Below is a small trained network, with its code and all its weights. Each question gives an input and a class and asks what happens when units are switched off, that is, made to give their printed mean instead of their output.

import numpy as np


def w(rows, s, z=0):
    codes = np.array(rows[::2]) - 128.0
    scale = np.full(codes.shape[1], s)
    scale[-1] = z or s
    return codes * scale


def norm(h):
    return h / np.sqrt((h * h).mean(-1, keepdims=True) + 1e-5)


def f(y):
    return np.maximum(y, 0)


def log_softmax(a):
    a = a - a.max(-1, keepdims=True)
    return a - np.log(np.exp(a).sum(-1, keepdims=True))


def net(x, mask):
    res = np.array(x, float).reshape(1, 6) / 4 @ E
    u = 0
    for l in range(2):
        y = f(norm(res) @ A[l][:, :-1].T + A[l][:, -1])
        res = res + np.where(mask[u : u + 11], y, B[l][:, -1]) @ B[l][:, :-1]
        u += 11
    return log_softmax(norm(res)[-1] @ U[:, :-1].T + U[:, -1])


A, B = {}, {}
E = w([
[46,197,149,118,147,172,244],'x0',
[164,63,202,105,19,225,153],'x1',
[45,36,78,128,124,205,140],'x2',
[75,203,36,1,197,189,99],'x3',
[149,130,48,6,190,31,205],'x4',
[80,106,180,1,99,98,49],'x5',
],0.0069)
A[0] = w([
[165,208,196,167,109,36,96,172],'0.n0',
[36,249,180,67,122,191,149,95],'0.n1',
[176,54,127,78,109,57,92,71],'0.n2',
[159,111,161,230,95,244,124,124],'0.n3',
[110,83,112,77,118,156,197,18],'0.n4',
[167,29,192,59,64,98,116,3],'0.n5',
[11,124,78,171,165,163,170,23],'0.n6',
[229,203,131,132,141,109,232,30],'0.n7',
[159,161,204,38,75,201,97,98],'0.n8',
[170,133,105,107,113,153,13,131],'0.n9',
[114,62,81,110,129,102,158,36],'0.n10',
],0.017,0.0055)
B[0] = w([
[152,163,146,184,139,47,85,224],'0.n0',
[33,213,165,104,116,113,75,232],'0.n1',
[105,127,172,141,134,75,200,194],'0.n2',
[116,107,161,224,74,185,141,254],'0.n3',
[172,188,143,101,106,106,147,167],'0.n4',
[102,146,72,172,205,199,200,204],'0.n5',
[50,193,96,92,76,146,118,202],'0.n6',
[252,112,107,108,115,95,158,195],'0.n7',
[61,73,174,74,187,198,113,205],'0.n8',
[173,134,64,123,209,155,129,192],'0.n9',
[91,58,107,105,147,84,107,158],'0.n10',
],0.026,0.013)
A[1] = w([
[108,148,121,35,98,168,88,104],'1.n0',
[123,167,72,175,103,197,93,90],'1.n1',
[141,138,124,130,95,189,128,98],'1.n2',
[202,146,114,109,60,118,118,62],'1.n3',
[135,88,150,230,94,193,91,207],'1.n4',
[142,102,137,121,91,211,163,80],'1.n5',
[139,95,116,128,74,252,149,86],'1.n6',
[129,173,199,124,154,140,109,2],'1.n7',
[164,154,137,91,181,199,123,41],'1.n8',
[175,145,78,103,167,180,12,112],'1.n9',
[125,51,133,116,82,82,116,94],'1.n10',
],0.025,0.0041)
B[1] = w([
[138,251,134,165,76,165,149,201],'1.n0',
[121,158,193,35,95,65,174,204],'1.n1',
[90,108,105,54,155,100,132,164],'1.n2',
[200,151,90,152,142,98,215,163],'1.n3',
[90,46,153,37,140,45,18,250],'1.n4',
[164,105,108,56,113,119,209,175],'1.n5',
[117,18,110,78,111,104,211,200],'1.n6',
[123,101,89,227,97,211,65,171],'1.n7',
[73,64,96,124,71,110,134,162],'1.n8',
[119,127,113,150,203,200,235,159],'1.n9',
[103,142,157,96,49,160,175,138],'1.n10',
],0.024,0.017)
U = w([
[66,27,149,45,115,116,165,160],'0',
[229,91,82,99,119,169,139,39],'1',
[55,223,133,99,78,190,113,166],'2',
[248,162,110,176,111,55,148,189],'3',
[185,105,113,137,99,205,76,7],'4',
[198,109,142,132,108,209,81,1],'5',
[118,104,184,175,121,88,15,122],'6',
[97,121,101,191,231,193,178,141],'7',
],0.018,0.0097)

Each question gives the input, the list of numbers given to net, and the class t.
The units are the neurons (one row each of A and B). Each row of codes is followed by its name. A weight is (code - 128) times the scale printed after its matrix; where a second scale follows, it is the last column's (A, B and U).
mask holds one flag per neuron, layer by layer. A switched-off neuron (its flag False) gives its mean, the last column of its row in B, instead of its output. The means were averaged over made-up inputs and are rounded, as every weight is.
A unit's drop is (log p(t) with every unit on - log p(t) with that unit switched off) / (log p(t) with every unit on - log p(t) with every unit switched off).
The circuit of an input: a set's keep is (log p(t) with only the set's units on - log p(t) with every unit switched off) / (log p(t) with every unit on - log p(t) with every unit switched off). Starting from the 12 units with the biggest drops (on a tie, the unit counted first), units are removed one at a time, each time the one whose removal leaves the highest keep (on an exact tie, the one counted first), for as long as the keep stays at least 0.8.
circuit, biggest first: the units of the circuit, biggest drop first
most important unit: the unit with the biggest drop
k most important neurons: the k neurons with the biggest drops, biggest first
k most important neurons of layer l: the k neurons of layer l with the biggest drops, biggest first
input [3,5,-8,-6,0,4], class 6: circuit, biggest first -> [0.n0]
input [-5,-2,-7,5,-8,-1], class 7: 3 most important neurons -> [0.n9; 1.n9; 0.n0]
input [-6,1,2,8,8,-4], class 7: 2 most important neurons -> [1.n4; 1.n1]
input [-4,-8,1,3,1,8], class 7: 2 most important neurons -> [1.n4; 0.n9]
input [7,-3,-2,-5,-2,-2], class 3: 3 most important neurons -> [0.n7; 0.n8; 1.n3]
input [-3,-4,-1,1,-1,-8], class 3: circuit, biggest first -> [0.n7; 0.n8]
input [-2,-2,-7,-1,-6,6], class 7: circuit, biggest first -> [0.n9; 1.n9]
input [7,6,0,-3,5,2], class 2: 2 most important neurons -> [0.n1; 0.n3]
input [5,7,-3,-1,6,4], class 2: 3 most important neurons -> [0.n1; 0.n3; 0.n4]
input [2,-7,1,-4,1,5], class 3: 2 most important neurons -> [0.n3; 0.n8]
input [-5,-7,3,6,7,-2], class 7: 2 most important neurons of layer 1 -> [1.n4; 1.n1]
input [-7,8,4,-5,7,0], class 7: 2 most important neurons -> [0.n5; 0.n2]
input [5,5,-2,4,6,-4], class 3: 2 most important neurons -> [0.n7; 1.n3]
input [-1,0,-8,4,8,4], class 3: most important neuron of layer 0 -> [0.n7]
input [-1,7,-2,2,8,-3], class 1: 2 most important neurons -> [0.n7; 0.n0]
input [2,-6,0,-7,-3,-6], class 6: 2 most important neurons of layer 0 -> [0.n0; 0.n3]
input [-4,6,-5,7,5,3], class 7: 2 most important neurons of layer 0 -> [0.n3; 0.n9]
input [-7,-1,-4,5,5,0], class 3: 2 most important neurons of layer 0 -> [0.n2; 0.n8]
input [-8,2,8,3,4,-1], class 7: 3 most important neurons of layer 1 -> [1.n4; 1.n1; 1.n6]
input [-1,3,-6,-7,0,6], class 7: most important unit -> 0.n5
